Below is a small trained network, with its code and all its weights. Each question gives an input and a class and asks what happens when units are switched off, that is, made to give their printed mean instead of their output.

import numpy as np


def w(rows, s, z=0):
    codes = np.array(rows[::2]) - 128.0
    scale = np.full(codes.shape[1], s)
    scale[-1] = z or s
    return codes * scale


def norm(h):
    return h / np.sqrt((h * h).mean(-1, keepdims=True) + 1e-5)


def f(y):
    return np.maximum(y, 0)


def log_softmax(a):
    a = a - a.max(-1, keepdims=True)
    return a - np.log(np.exp(a).sum(-1, keepdims=True))


def net(x, mask):
    res = np.array(x, float).reshape(1, 7) / 4 @ E
    u = 0
    for l in range(3):
        y = f(norm(res) @ A[l][:, :-1].T + A[l][:, -1])
        res = res + np.where(mask[u : u + 12], y, B[l][:, -1]) @ B[l][:, :-1]
        u += 12
    return log_softmax(norm(res)[-1] @ U[:, :-1].T + U[:, -1])


A, B = {}, {}
E = w([
[224,93,11],'x0',
[127,129,127],'x1',
[129,127,127],'x2',
[129,128,127],'x3',
[222,132,199],'x4',
[127,130,127],'x5',
[140,2,176],'x6',
],0.01)
A[0] = w([
[98,198,203,31],'0.n0',
[114,15,149,222],'0.n1',
[115,123,99,91],'0.n2',
[145,154,112,87],'0.n3',
[78,112,64,116],'0.n4',
[136,99,32,132],'0.n5',
[2,109,90,201],'0.n6',
[74,195,78,89],'0.n7',
[142,186,84,104],'0.n8',
[43,91,151,254],'0.n9',
[209,94,37,199],'0.n10',
[183,118,177,87],'0.n11',
],0.021,0.0056)
B[0] = w([
[200,234,201,198],'0.n0',
[36,236,191,238],'0.n1',
[130,159,134,142],'0.n2',
[117,102,114,144],'0.n3',
[187,196,177,180],'0.n4',
[141,224,154,201],'0.n5',
[15,101,105,246],'0.n6',
[252,86,186,194],'0.n7',
[110,64,98,175],'0.n8',
[30,165,170,241],'0.n9',
[138,175,54,245],'0.n10',
[202,78,159,174],'0.n11',
],0.033,0.012)
A[1] = w([
[87,27,240,134],'1.n0',
[121,88,191,85],'1.n1',
[177,96,3,203],'1.n2',
[85,92,7,84],'1.n3',
[140,92,127,28],'1.n4',
[160,78,160,3],'1.n5',
[139,170,137,82],'1.n6',
[138,84,213,96],'1.n7',
[184,126,130,45],'1.n8',
[101,189,165,175],'1.n9',
[89,224,167,139],'1.n10',
[79,91,111,201],'1.n11',
],0.02,0.002)
B[1] = w([
[66,65,189,165],'1.n0',
[118,108,175,149],'1.n1',
[97,2,113,156],'1.n2',
[64,35,163,137],'1.n3',
[134,125,124,129],'1.n4',
[189,117,161,134],'1.n5',
[168,120,146,168],'1.n6',
[171,124,200,157],'1.n7',
[150,210,124,145],'1.n8',
[188,109,100,218],'1.n9',
[196,56,104,253],'1.n10',
[120,151,112,138],'1.n11',
],0.037,0.019)
A[2] = w([
[114,52,142,65],'2.n0',
[253,35,62,137],'2.n1',
[65,134,150,135],'2.n2',
[91,197,106,51],'2.n3',
[122,123,145,93],'2.n4',
[77,56,53,72],'2.n5',
[80,218,48,1],'2.n6',
[111,103,138,70],'2.n7',
[110,117,152,127],'2.n8',
[182,160,120,127],'2.n9',
[120,125,156,60],'2.n10',
[130,41,138,135],'2.n11',
],0.021,0.0048)
B[2] = w([
[189,133,156,153],'2.n0',
[23,168,32,249],'2.n1',
[128,167,69,162],'2.n2',
[198,175,133,142],'2.n3',
[117,123,135,137],'2.n4',
[82,21,165,147],'2.n5',
[253,156,225,144],'2.n6',
[162,154,140,137],'2.n7',
[104,135,130,151],'2.n8',
[156,158,91,184],'2.n9',
[118,77,129,141],'2.n10',
[181,45,159,167],'2.n11',
],0.039,0.016)
U = w([
[163,63,239,173],'0',
[225,172,133,236],'1',
[139,140,4,113],'2',
[90,17,61,3],'3',
[13,155,191,7],'4',
],0.019,0.0028)

Each question gives the input, the list of numbers given to net, and the class t.
The units are the neurons (one row each of A and B). Each row of codes is followed by its name. A weight is (code - 128) times the scale printed after its matrix; where a second scale follows, it is the last column's (A, B and U).
mask holds one flag per neuron, layer by layer. A switched-off neuron (its flag False) gives its mean, the last column of its row in B, instead of its output. The means were averaged over made-up inputs and are rounded, as every weight is.
A unit's drop is (log p(t) with every unit on - log p(t) with that unit switched off) / (log p(t) with every unit on - log p(t) with every unit switched off).
The circuit of an input: a set's keep is (log p(t) with only the set's units on - log p(t) with every unit switched off) / (log p(t) with every unit on - log p(t) with every unit switched off). Starting from the 12 units with the biggest drops (on a tie, the unit counted first), units are removed one at a time, each time the one whose removal leaves the highest keep (on an exact tie, the one counted first), for as long as the keep stays at least 0.8.
units of the circuit, in order: the units of the circuit, biggest drop first
top k neurons: the k neurons with the biggest drops, biggest first
k most important neurons of layer l: the k neurons of layer l with the biggest drops, biggest first
input [-3,-3,-1,6,4,-3,1], class 0: units of the circuit, in order -> (0.n10)
input [0,3,-6,-5,-7,2,0], class 0: 2 most important neurons of layer 0 -> (0.n7 0.n10)
input [-3,6,0,3,-2,4,-8], class 0: units of the circuit, in order -> (0.n7 0.n10)
input [-8,4,7,4,-8,-3,-1], class 0: top 4 neurons -> (0.n7 2.n1 0.n1 0.n10)
input [1,2,-5,-2,2,2,6], class 2: 3 most important neurons of layer 1 -> (1.n9 1.n10 1.n0)
input [6,-5,-7,8,-5,-5,1], class 1: top 3 neurons -> (0.n5 0.n10 2.n6)
input [-2,-5,7,0,-8,-8,1], class 4: 2 most important neurons of layer 0 -> (0.n6 0.n9)
input [1,-3,-6,8,0,2,7], class 1: top 2 neurons -> (0.n1 2.n1)
input [8,1,8,-8,2,3,-5], class 3: top 4 neurons -> (1.n2 0.n0 0.n1 0.n8)
input [-1,-6,-5,-2,-5,8,0], class 0: top 2 neurons -> (0.n7 2.n1)
input [-6,5,-2,5,2,4,0], class 1: 3 most important neurons of layer 2 -> (2.n5 2.n11 2.n9)
input [8,-1,-1,6,2,-5,-3], class 3: top 2 neurons -> (1.n2 0.n1)
input [5,1,8,-6,1,-4,-1], class 3: top 4 neurons -> (0.n1 1.n2 0.n0 0.n10)
input [8,6,-2,-5,-8,-3,3], class 1: top neuron -> (0.n5)
input [-3,2,6,-4,5,2,3], class 0: top 2 neurons -> (0.n10 0.n5)
input [5,3,5,5,0,0,3], class 1: 4 most important neurons of layer 0 -> (0.n10 0.n1 0.n5 0.n7)
input [-1,8,4,-1,-6,-4,-2], class 0: top 2 neurons -> (0.n7 0.n10)
input [1,6,0,4,3,0,-6], class 3: 2 most important neurons of layer 0 -> (0.n1 0.n8)
input [4,8,-1,-8,0,3,7], class 1: 3 most important neurons of layer 0 -> (0.n1 0.n7 0.n10)
input [1,4,-2,2,3,1,5], class 2: most important neuron of layer 1 -> (1.n10)
